Below are the code and all the weights of a small trained network. Each question names an input and a class and asks about switching units off, where a switched-off unit gives its printed mean instead of its output.

import numpy as np


def w(rows, s, z=0):
    codes = np.array(rows[::2]) - 128.0
    scale = np.full(codes.shape[1], s)
    scale[-1] = z or s
    return codes * scale


def f(y):
    return np.maximum(y, 0)


def log_softmax(a):
    a = a - a.max(-1, keepdims=True)
    return a - np.log(np.exp(a).sum(-1, keepdims=True))


def net(x, mask):
    res = np.array(x, float).reshape(1, 8) / 4 @ E
    y = f(res @ A[0][:, :-1].T + A[0][:, -1])
    res = res + np.where(mask, y, B[0][:, -1]) @ B[0][:, :-1]
    return log_softmax(res[-1] @ U[:, :-1].T + U[:, -1])


A, B = {}, {}
E = w([
[121,161,190,104,120,98,162],'x0',
[254,146,225,151,204,96,94],'x1',
[124,86,140,122,132,133,102],'x2',
[151,81,138,105,106,128,99],'x3',
[179,84,84,105,103,152,122],'x4',
[122,122,109,157,117,130,79],'x5',
[161,4,126,243,82,71,189],'x6',
[128,114,119,124,136,125,123],'x7',
],0.0091)
A[0] = w([
[202,149,239,77,174,109,112,168],'N0',
[181,158,120,142,164,166,136,140],'N1',
[37,158,83,17,46,156,155,203],'N2',
[25,90,108,118,91,197,152,235],'N3',
[118,199,107,27,161,158,46,254],'N4',
[147,145,136,161,217,79,147,137],'N5',
[136,197,78,145,81,119,107,117],'N6',
[115,142,126,64,131,81,110,145],'N7',
[105,82,174,214,60,134,152,144],'N8',
[35,89,69,192,71,125,168,181],'N9',
[196,115,138,212,170,67,115,179],'N10',
[106,135,78,67,35,181,147,184],'N11',
[175,169,88,14,205,126,80,208],'N12',
[8,93,84,72,74,90,156,230],'N13',
[150,80,114,217,74,35,201,186],'N14',
],0.011,0.0069)
B[0] = w([
[106,111,81,168,178,147,124,222],'N0',
[123,96,123,199,173,118,148,159],'N1',
[111,196,151,96,66,72,1,237],'N2',
[136,203,174,80,92,91,99,222],'N3',
[55,218,169,172,204,127,13,242],'N4',
[167,76,113,115,201,132,108,176],'N5',
[143,151,121,138,113,92,95,149],'N6',
[116,115,116,134,140,145,84,158],'N7',
[160,101,99,76,79,107,149,201],'N8',
[175,151,134,76,48,110,149,226],'N9',
[127,20,110,142,170,192,199,218],'N10',
[115,165,167,105,124,65,104,203],'N11',
[150,152,175,214,210,121,83,218],'N12',
[155,177,173,54,41,57,107,233],'N13',
[167,111,83,90,62,163,221,248],'N14',
],0.0099,0.016)
U = w([
[108,197,176,119,115,75,73,105],'0',
[179,168,149,77,71,72,173,50],'1',
[133,161,155,246,183,133,98,113],'2',
[152,76,122,177,140,160,188,250],'3',
],0.012,0.0015)

Each question gives the input, the list of numbers given to net, and the class t.
The units are the neurons (one row each of A and B). Each row of codes is followed by its name. A weight is (code - 128) times the scale printed after its matrix; where a second scale follows, it is the last column's (A, B and U).
mask holds one flag per neuron, in row order. A switched-off neuron (its flag False) gives its mean, the last column of its row in B, instead of its output. The means were averaged over made-up inputs and are rounded, as every weight is.
A unit's drop is (log p(t) with every unit on - log p(t) with that unit switched off) / (log p(t) with every unit on - log p(t) with every unit switched off).
The circuit of an input: a set's keep is (log p(t) with only the set's units on - log p(t) with every unit switched off) / (log p(t) with every unit on - log p(t) with every unit switched off). Starting from the 12 units with the biggest drops (on a tie, the unit counted first), units are removed one at a time, each time the one whose removal leaves the highest keep (on an exact tie, the one counted first), for as long as the keep stays at least 0.8.
circuit, biggest first: the units of the circuit, biggest drop first
k most important neurons: the k neurons with the biggest drops, biggest first
drop when u is switched off: that unit's drop, to one decimal
input [8,-1,-8,-2,-7,-3,1,-4], class 1: circuit, biggest first : [N4]
input [-3,1,6,8,0,-7,-7,2], class 2: circuit, biggest first : [N12; N13]
input [5,1,8,-5,8,2,4,4], class 3: circuit, biggest first : [N13; N2]
input [-1,1,4,-8,0,6,1,-5], class 3: circuit, biggest first : [N13; N2; N4]
input [-6,-7,-6,-1,1,-1,1,-7], class 1: 4 most important neurons : [N4; N9; N12; N13]
input [-8,-7,-5,6,1,-2,1,1], class 1: 2 most important neurons : [N4; N9]
input [-7,1,-4,-8,4,5,4,2], class 3: 2 most important neurons : [N13; N2]
input [-7,0,-1,-1,1,-3,1,-2], class 1: 2 most important neurons : [N4; N0]
input [4,-4,-3,6,-3,3,1,-2], class 1: 2 most important neurons : [N4; N12]
input [-2,5,-2,5,-6,-5,1,1], class 3: drop when N4 is switched off : 0.2
input [1,8,-2,-2,6,3,-7,-5], class 2: drop when N13 is switched off : 0.0
input [2,-6,-5,8,4,8,2,2], class 1: drop when N4 is switched off : 0.1
